Below is a small trained network, with its code and all its weights. Each question gives an input and a target symbol and asks what happens when units are switched off, that is, made to give their printed mean instead of their output.

import numpy as np


def w(rows, s, z=0):
    codes = np.array(rows[::2]) - 128.0
    scale = np.full(codes.shape[1], s)
    scale[-1] = z or s
    return codes * scale


def softmax(a):
    e = np.exp(a - a.max(-1, keepdims=True))
    return e / e.sum(-1, keepdims=True)


def log_softmax(a):
    a = a - a.max(-1, keepdims=True)
    return a - np.log(np.exp(a).sum(-1, keepdims=True))


def net(x, mask):
    ids = ['αβγζηθλμξπσφω'.index(c) for c in x.split()]
    T = len(ids)
    res = E[ids] + P[:T]
    u = 0
    for l in range(2):
        r = res
        for j in range(3):
            rows = slice(3 * j, 3 * j + 3)
            q, k, v = (r @ M[l][rows].T for M in (Q, K, V))
            z = softmax(np.where(np.tri(T) > 0, q @ k.T / 3**0.5, -1e9)) @ v
            o = O[l][rows]
            res = res + np.where(mask[u + j], z, o[:, -1]) @ o[:, :-1]
        u += 3
    return log_softmax(res[-1] @ U[:, :-1].T + U[:, -1])


Q, K, V, O = {}, {}, {}, {}
E = w([
[121,107,157,155,136,98,121,141,103,68,149,59],'α',
[129,133,106,147,144,116,90,102,188,89,83,112],'β',
[94,93,117,139,76,175,139,110,248,136,194,126],'γ',
[87,107,195,104,151,111,131,53,116,129,133,176],'ζ',
[96,88,113,133,124,24,142,128,80,166,77,143],'η',
[169,104,117,152,179,104,149,94,104,168,143,82],'θ',
[192,113,119,111,160,120,117,157,192,149,108,149],'λ',
[218,139,109,176,69,173,138,141,116,186,115,146],'μ',
[100,105,69,130,135,123,100,172,90,145,116,79],'ξ',
[123,140,39,146,145,174,94,84,73,150,142,167],'π',
[201,123,73,112,149,138,158,103,119,79,155,143],'σ',
[85,69,125,141,150,133,111,126,85,171,218,115],'φ',
[79,121,52,148,87,83,149,148,83,111,138,118],'ω',
],0.017)
P = w([
[167,29,151,88,62,69,85,87,138,132,159,136],'0',
[125,167,75,24,93,77,118,98,134,161,155,91],'1',
[165,104,133,161,146,78,131,136,135,113,164,167],'2',
[170,60,95,104,83,91,10,98,117,147,98,124],'3',
[125,170,94,80,116,91,158,94,114,154,124,67],'4',
[144,88,131,183,160,114,152,153,139,112,140,168],'5',
[156,48,89,129,93,112,23,101,128,146,77,118],'6',
[116,165,111,107,129,114,184,97,112,144,98,61],'7',
[118,78,131,196,169,146,178,169,131,113,113,166],'8',
[137,47,82,145,100,151,49,109,133,142,62,109],'9',
[107,161,117,125,146,135,203,112,111,139,77,54],'10',
[81,73,137,195,181,190,212,179,113,112,76,164],'11',
[115,46,85,139,108,175,77,112,158,136,57,109],'12',
],0.012)
Q[0] = w([
[89,153,149,150,119,85,182,144,155,139,151,173],'0.h1',
[127,188,103,110,148,78,198,134,115,136,119,114],'0.h1',
[95,161,125,146,146,152,150,143,117,161,195,195],'0.h1',
[125,251,153,61,95,137,152,96,119,127,161,100],'0.h2',
[68,200,170,55,106,120,186,144,161,166,142,111],'0.h2',
[107,217,163,100,115,175,136,129,141,86,132,125],'0.h2',
[148,186,123,135,161,101,197,150,116,111,139,155],'0.h3',
[102,204,168,115,94,139,95,133,116,87,155,182],'0.h3',
[132,183,140,126,90,133,165,109,94,162,164,99],'0.h3',
],0.011)
K[0] = w([
[37,58,151,177,118,66,196,190,124,143,132,212],'0.h1',
[86,150,94,147,148,40,187,149,79,116,57,110],'0.h1',
[57,121,137,182,174,149,150,167,84,167,176,205],'0.h1',
[165,146,94,142,58,88,40,76,144,174,182,118],'0.h2',
[159,144,90,58,32,2,82,96,142,135,142,94],'0.h2',
[170,115,148,60,78,117,25,79,150,97,179,118],'0.h2',
[237,112,133,68,161,181,129,95,115,89,81,169],'0.h3',
[142,153,140,64,60,80,60,89,135,115,174,191],'0.h3',
[160,187,127,96,102,158,102,84,113,190,120,97],'0.h3',
],0.0096)
V[0] = w([
[97,197,218,195,249,214,137,185,102,107,146,182],'0.h1',
[52,56,92,186,97,4,185,180,48,158,108,190],'0.h1',
[178,111,150,178,133,145,130,128,102,16,110,130],'0.h1',
[158,174,119,151,105,68,246,111,154,40,126,52],'0.h2',
[173,146,181,155,146,99,135,213,102,204,151,18],'0.h2',
[99,144,187,149,116,143,185,1,37,166,142,70],'0.h2',
[89,102,174,35,82,60,28,71,162,169,179,57],'0.h3',
[195,154,188,24,150,139,111,84,162,131,104,159],'0.h3',
[122,179,165,117,113,146,121,148,120,104,186,215],'0.h3',
],0.0066)
O[0] = w([
[101,189,148,182,98,94,176,99,169,177,161,144,10],'0.h1',
[144,46,106,79,137,107,182,123,137,161,94,97,167],'0.h1',
[102,133,162,145,120,99,139,196,132,115,121,189,115],'0.h1',
[144,25,110,164,116,127,149,53,210,36,104,46,133],'0.h2',
[211,108,254,148,115,88,120,104,121,176,176,47,127],'0.h2',
[123,160,74,250,157,112,103,64,130,156,166,79,104],'0.h2',
[38,95,64,131,114,74,102,146,189,154,154,166,132],'0.h3',
[143,188,123,108,130,57,181,145,160,126,152,161,87],'0.h3',
[183,109,145,82,66,100,163,75,143,107,135,149,94],'0.h3',
],0.0074,0.013)
Q[1] = w([
[120,46,99,189,72,161,52,86,70,23,96,160],'1.h1',
[147,65,141,125,217,124,129,151,142,99,113,176],'1.h1',
[73,176,110,165,153,88,211,88,139,91,168,87],'1.h1',
[101,48,97,134,84,140,53,131,65,154,73,144],'1.h2',
[102,96,2,45,162,167,81,200,76,179,80,48],'1.h2',
[166,108,143,162,131,87,204,140,124,103,151,128],'1.h2',
[134,153,188,177,70,82,188,173,160,134,105,184],'1.h3',
[130,85,157,141,161,119,119,131,71,171,194,99],'1.h3',
[110,233,131,40,159,63,190,136,135,216,91,116],'1.h3',
],0.0079)
K[1] = w([
[67,54,158,238,121,163,213,167,75,72,127,164],'1.h1',
[104,120,140,78,255,148,201,174,129,99,52,95],'1.h1',
[120,105,52,71,79,27,64,83,111,92,181,85],'1.h1',
[74,58,173,178,203,185,209,175,135,131,81,142],'1.h2',
[80,201,130,152,134,173,217,147,119,127,74,88],'1.h2',
[98,73,57,49,78,54,54,85,94,145,143,139],'1.h2',
[162,124,92,149,20,131,96,105,153,128,157,136],'1.h3',
[91,160,170,124,115,181,166,115,77,196,194,48],'1.h3',
[163,149,126,11,117,19,15,42,119,139,163,128],'1.h3',
],0.0065)
V[1] = w([
[162,137,127,185,110,160,122,83,217,82,146,195],'1.h1',
[148,54,212,107,105,74,184,106,60,169,209,197],'1.h1',
[163,159,76,146,16,150,153,133,73,97,202,126],'1.h1',
[230,121,171,170,174,168,214,142,146,89,142,172],'1.h2',
[102,114,107,150,254,134,137,115,114,73,225,87],'1.h2',
[134,146,87,107,17,176,182,90,123,173,233,125],'1.h2',
[212,187,116,148,123,138,131,161,69,211,72,169],'1.h3',
[192,116,153,165,154,128,141,66,162,211,97,140],'1.h3',
[97,141,186,124,125,218,141,117,168,132,212,128],'1.h3',
],0.007)
O[1] = w([
[125,121,66,102,171,190,138,123,163,181,63,100,26],'1.h1',
[42,112,188,113,176,208,196,89,63,156,171,209,144],'1.h1',
[74,70,165,170,142,159,116,163,142,138,109,56,65],'1.h1',
[130,81,99,133,63,79,183,120,109,123,200,189,71],'1.h2',
[99,163,145,94,162,177,183,254,150,177,227,122,176],'1.h2',
[196,47,120,146,197,199,154,156,76,46,123,145,36],'1.h2',
[63,94,160,112,182,83,102,213,154,166,71,150,72],'1.h3',
[141,103,91,114,237,49,88,104,147,155,96,143,88],'1.h3',
[152,143,105,48,99,100,138,100,82,176,172,49,1],'1.h3',
],0.008,0.0085)
U = w([
[144,30,123,153,197,60,76,44,146,147,73,95,22],'α',
[191,167,80,104,100,56,103,139,185,127,96,125,159],'β',
[46,218,176,247,153,96,86,54,175,93,94,184,231],'γ',
[89,139,164,6,72,88,174,45,97,152,105,176,231],'ζ',
[150,123,145,95,62,149,159,45,134,190,224,66,253],'η',
[74,135,151,149,150,192,86,207,160,205,51,116,26],'θ',
[83,34,93,167,104,165,236,187,247,111,171,169,85],'λ',
[151,126,97,171,192,47,123,158,170,200,225,131,238],'μ',
[117,166,253,123,53,86,79,226,98,98,172,109,41],'ξ',
[174,155,168,21,165,177,190,188,69,95,187,184,123],'π',
[135,100,80,12,171,173,181,89,110,88,56,55,71],'σ',
[186,102,189,214,81,151,85,54,66,60,98,91,66],'φ',
[88,211,25,182,183,184,149,78,99,168,117,204,152],'ω',
],0.0056,0.0027)

Each question gives the input, a string of symbols that net reads in full, and the target symbol t.
The units are the heads (3 rows each of Q, K, V and O). Each row of codes is followed by its name. A weight is (code - 128) times the scale printed after its matrix; where a second scale follows, it is the last column's (O and U).
mask holds one flag per head, layer by layer. A switched-off head (its flag False) gives its mean, the last column of its rows in O, instead of its output. The means were averaged over made-up inputs and are rounded, as every weight is.
A unit's drop is (log p(t) with every unit on - log p(t) with that unit switched off) / (log p(t) with every unit on - log p(t) with every unit switched off).
The circuit of an input: a set's keep is (log p(t) with only the set's units on - log p(t) with every unit switched off) / (log p(t) with every unit on - log p(t) with every unit switched off). Starting from all 6 units, units are removed one at a time, each time the one whose removal leaves the highest keep (on an exact tie, the one counted first), for as long as the keep stays at least 0.8.
circuit, biggest first: the units of the circuit, biggest drop first
unit that matters most: the unit with the biggest drop
which heads matter: for each layer, one digit per head in row order, 1 if its drop is at least 0.15 and else 0, layers parted by /
input ζ φ β π, target β: circuit, biggest first : (1.h1; 0.h2)
input λ λ ω γ, target φ: unit that matters most : 0.h3
input ω ω σ λ φ λ θ σ ω φ γ μ, target θ: which heads matter : 101 / 101
input ξ θ ω μ ω φ α μ η η ω θ φ, target μ: circuit, biggest first : (1.h2; 1.h3; 0.h2)
input λ η μ μ μ σ ω σ μ θ ξ, target θ: circuit, biggest first : (0.h3; 1.h3; 1.h2)
input σ λ μ ω α λ, target π: circuit, biggest first : (0.h2; 1.h1)
input γ σ φ ω β β λ θ λ ζ, target ζ: which heads matter : 010 / 010
input α ζ μ ω ω θ, target α: which heads matter : 010 / 001
input β μ ξ β β α γ, target η: which heads matter : 010 / 011
input μ μ μ λ σ α, target φ: circuit, biggest first : (0.h2; 1.h2; 0.h3)
input λ μ ω ω η σ ω θ φ, target μ: circuit, biggest first : (0.h1; 0.h2; 1.h3)
input η σ ζ μ, target ω: which heads matter : 010 / 100
input ξ β σ π ξ λ γ α μ ξ, target α: circuit, biggest first : (1.h2; 1.h3; 0.h3)
input ω ω ζ π μ ξ ω μ η λ γ θ ξ, target μ: which heads matter : 010 / 011
input η ζ σ ω, target λ: circuit, biggest first : (1.h2; 0.h3)
input η ξ ω ξ λ σ, target σ: circuit, biggest first : (0.h3; 0.h2; 1.h1)
input ξ η ζ ξ λ, target β: circuit, biggest first : (1.h1; 0.h3)
input σ φ ω ξ σ σ θ λ ω π, target φ: circuit, biggest first : (0.h3; 1.h3)
input φ β θ, target α: circuit, biggest first : (0.h2; 1.h3)
input π η ζ η λ σ μ ω ξ, target ξ: circuit, biggest first : (1.h1; 0.h3; 1.h2)
input ζ ξ λ α σ λ ω ω φ θ, target π: circuit, biggest first : (1.h2; 1.h1; 0.h1)
input θ β ω ζ, target φ: unit that matters most : 1.h3
input ζ α ω ω β ω ζ λ ω, target λ: unit that matters most : 0.h1
input φ ω ξ σ ω γ, target η: which heads matter : 000 / 001
input π λ α γ σ ξ ζ μ, target φ: which heads matter : 010 / 110
input φ η β, target β: which heads matter : 010 / 100
input ω π ω μ λ α φ σ π ω, target θ: unit that matters most : 0.h2
input ξ θ σ ζ, target λ: which heads matter : 001 / 010
